Below is a small trained network, with its code and all its weights. Each question gives an input and a target symbol and asks what happens when units are switched off, that is, made to give their printed mean instead of their output.

import numpy as np


def w(rows, s, z=0):
    codes = np.array(rows[::2]) - 128.0
    scale = np.full(codes.shape[1], s)
    scale[-1] = z or s
    return codes * scale


def f(y):
    return np.maximum(y, 0)


def softmax(a):
    e = np.exp(a - a.max(-1, keepdims=True))
    return e / e.sum(-1, keepdims=True)


def log_softmax(a):
    a = a - a.max(-1, keepdims=True)
    return a - np.log(np.exp(a).sum(-1, keepdims=True))


def net(x, mask):
    ids = ['ΔΞΠΨαγεζθφ'.index(c) for c in x.split()]
    T = len(ids)
    res = E[ids] + P[:T]
    q, k, v = (res @ M[0].T for M in (Q, K, V))
    z = softmax(np.where(np.tri(T) > 0, q @ k.T / 4**0.5, -1e9)) @ v
    res = res + np.where(mask[0], z, O[0][:, -1]) @ O[0][:, :-1]
    y = f(res @ A[0][:, :-1].T + A[0][:, -1])
    res = res + np.where(mask[1:9], y, B[0][:, -1]) @ B[0][:, :-1]
    return log_softmax(res[-1] @ U[:, :-1].T + U[:, -1])


Q, K, V, O, A, B = {}, {}, {}, {}, {}, {}
E = w([
[170,168,174,50],'Δ',
[104,51,244,94],'Ξ',
[33,90,123,144],'Π',
[190,74,165,229],'Ψ',
[23,159,174,156],'α',
[84,121,156,126],'γ',
[27,122,75,243],'ε',
[74,117,118,92],'ζ',
[146,6,115,106],'θ',
[250,202,76,149],'φ',
],0.017)
P = w([
[126,80,130,147],'0',
[165,189,143,169],'1',
[91,87,139,136],'2',
[200,248,151,198],'3',
[83,87,132,134],'4',
[203,253,157,214],'5',
[73,94,138,125],'6',
[201,252,164,216],'7',
],0.0071)
Q[0] = w([
[200,17,169,49],'h1',
[77,99,2,39],'h1',
[146,184,38,202],'h1',
[7,98,176,73],'h1',
],0.006)
K[0] = w([
[109,120,255,2],'h1',
[93,199,80,30],'h1',
[178,206,74,217],'h1',
[12,111,90,47],'h1',
],0.007)
V[0] = w([
[27,146,57,109],'h1',
[90,127,114,2],'h1',
[208,151,92,212],'h1',
[119,73,226,141],'h1',
],0.0081)
O[0] = w([
[25,215,70,78,38],'h1',
[122,107,81,39,58],'h1',
[215,104,65,196,121],'h1',
[91,144,253,146,254],'h1',
],0.0079,0.0042)
A[0] = w([
[183,174,88,181,183],'n1',
[83,55,75,85,121],'n2',
[187,128,199,123,117],'n3',
[138,112,66,180,1],'n4',
[117,205,172,208,113],'n5',
[52,77,117,112,96],'n6',
[59,101,130,195,107],'n7',
[114,169,95,250,138],'n8',
],0.012,0.0043)
B[0] = w([
[140,37,64,139,223],'n1',
[134,21,116,87,150],'n2',
[120,205,96,93,250],'n3',
[5,158,227,188,172],'n4',
[81,103,155,186,234],'n5',
[82,75,131,198,179],'n6',
[207,149,73,158,197],'n7',
[166,195,139,7,242],'n8',
],0.014,0.013)
U = w([
[134,135,155,7,56],'Δ',
[127,140,200,107,208],'Ξ',
[116,122,110,138,80],'Π',
[202,128,182,154,165],'Ψ',
[120,150,142,178,2],'α',
[140,119,164,143,140],'γ',
[100,170,95,97,115],'ε',
[78,122,115,56,68],'ζ',
[179,79,192,82,90],'θ',
[166,124,103,93,245],'φ',
],0.015,0.0062)

Each question gives the input, a string of symbols that net reads in full, and the target symbol t.
The units are the heads (4 rows each of Q, K, V and O) and the neurons (one row each of A and B). Each row of codes is followed by its name. A weight is (code - 128) times the scale printed after its matrix; where a second scale follows, it is the last column's (O, A, B and U).
mask holds one flag per unit, heads first, then neurons. A switched-off unit (its flag False) gives its mean, the last column of its rows in O or B, instead of its output. The means were averaged over made-up inputs and are rounded, as every weight is.
A unit's drop is (log p(t) with every unit on - log p(t) with that unit switched off) / (log p(t) with every unit on - log p(t) with every unit switched off).
The circuit of an input: a set's keep is (log p(t) with only the set's units on - log p(t) with every unit switched off) / (log p(t) with every unit on - log p(t) with every unit switched off). Starting from all 9 units, units are removed one at a time, each time the one whose removal leaves the highest keep (on an exact tie, the one counted first), for as long as the keep stays at least 0.8.
units of the circuit, in order: the units of the circuit, biggest drop first
top k neurons: the k neurons with the biggest drops, biggest first
drop of u: that unit's drop, to one decimal
input Ξ φ θ ζ, target φ: units of the circuit, in order => [h1, n4]
input γ ζ Ξ ε, target ε: top 2 neurons => [n8, n4]
input Ψ γ α Δ Ψ Π, target Ψ: top neuron => [n7]
input Δ γ α Ψ Δ Π, target Ψ: units of the circuit, in order => [n3, n7, h1]
input Ξ ε ζ Ξ Ξ Δ, target Ξ: top 2 neurons => [n8, n1]
input Ξ γ ζ Π ε ε ε α, target ε: top 2 neurons => [n8, n5]
input φ Ψ α α, target Ψ: units of the circuit, in order => [n5, h1, n7, n8]
input Δ Ξ Ξ ζ, target Ξ: units of the circuit, in order => [n1, n3]
input Δ Δ Ψ γ, target Ψ: top 2 neurons => [n5, n4]
input Ξ φ Π Π, target φ: units of the circuit, in order => [n4, n7]
input Ψ φ Π, target Π: units of the circuit, in order => [n8, n6, n7, n2]
input ε Δ Ψ Π Δ ε θ, target θ: top 3 neurons => [n2, n3, n8]
input ε Ξ Π θ, target Ξ: top 3 neurons => [n8, n1, n7]
input θ ζ φ ζ, target φ: units of the circuit, in order => [n4]
input ζ Π φ Π, target φ: top 3 neurons => [n4, n3, n7]
input Δ α φ α φ α ζ Δ, target φ: top 2 neurons => [n4, n8]
input φ ζ Ξ θ, target Ξ: top 3 neurons => [n8, n1, n7]
input ε Δ θ ζ θ γ ε, target ε: top 4 neurons => [n8, n7, n4, n1]
input θ Δ Ψ γ, target Ψ: top 2 neurons => [n4, n5]
input ζ φ Ψ ζ Δ φ ζ Δ, target φ: drop of h1 => 1.2
input Δ α Π, target Π: drop of n4 => 0.1
input Δ θ Δ φ, target φ: drop of n6 => 0.1
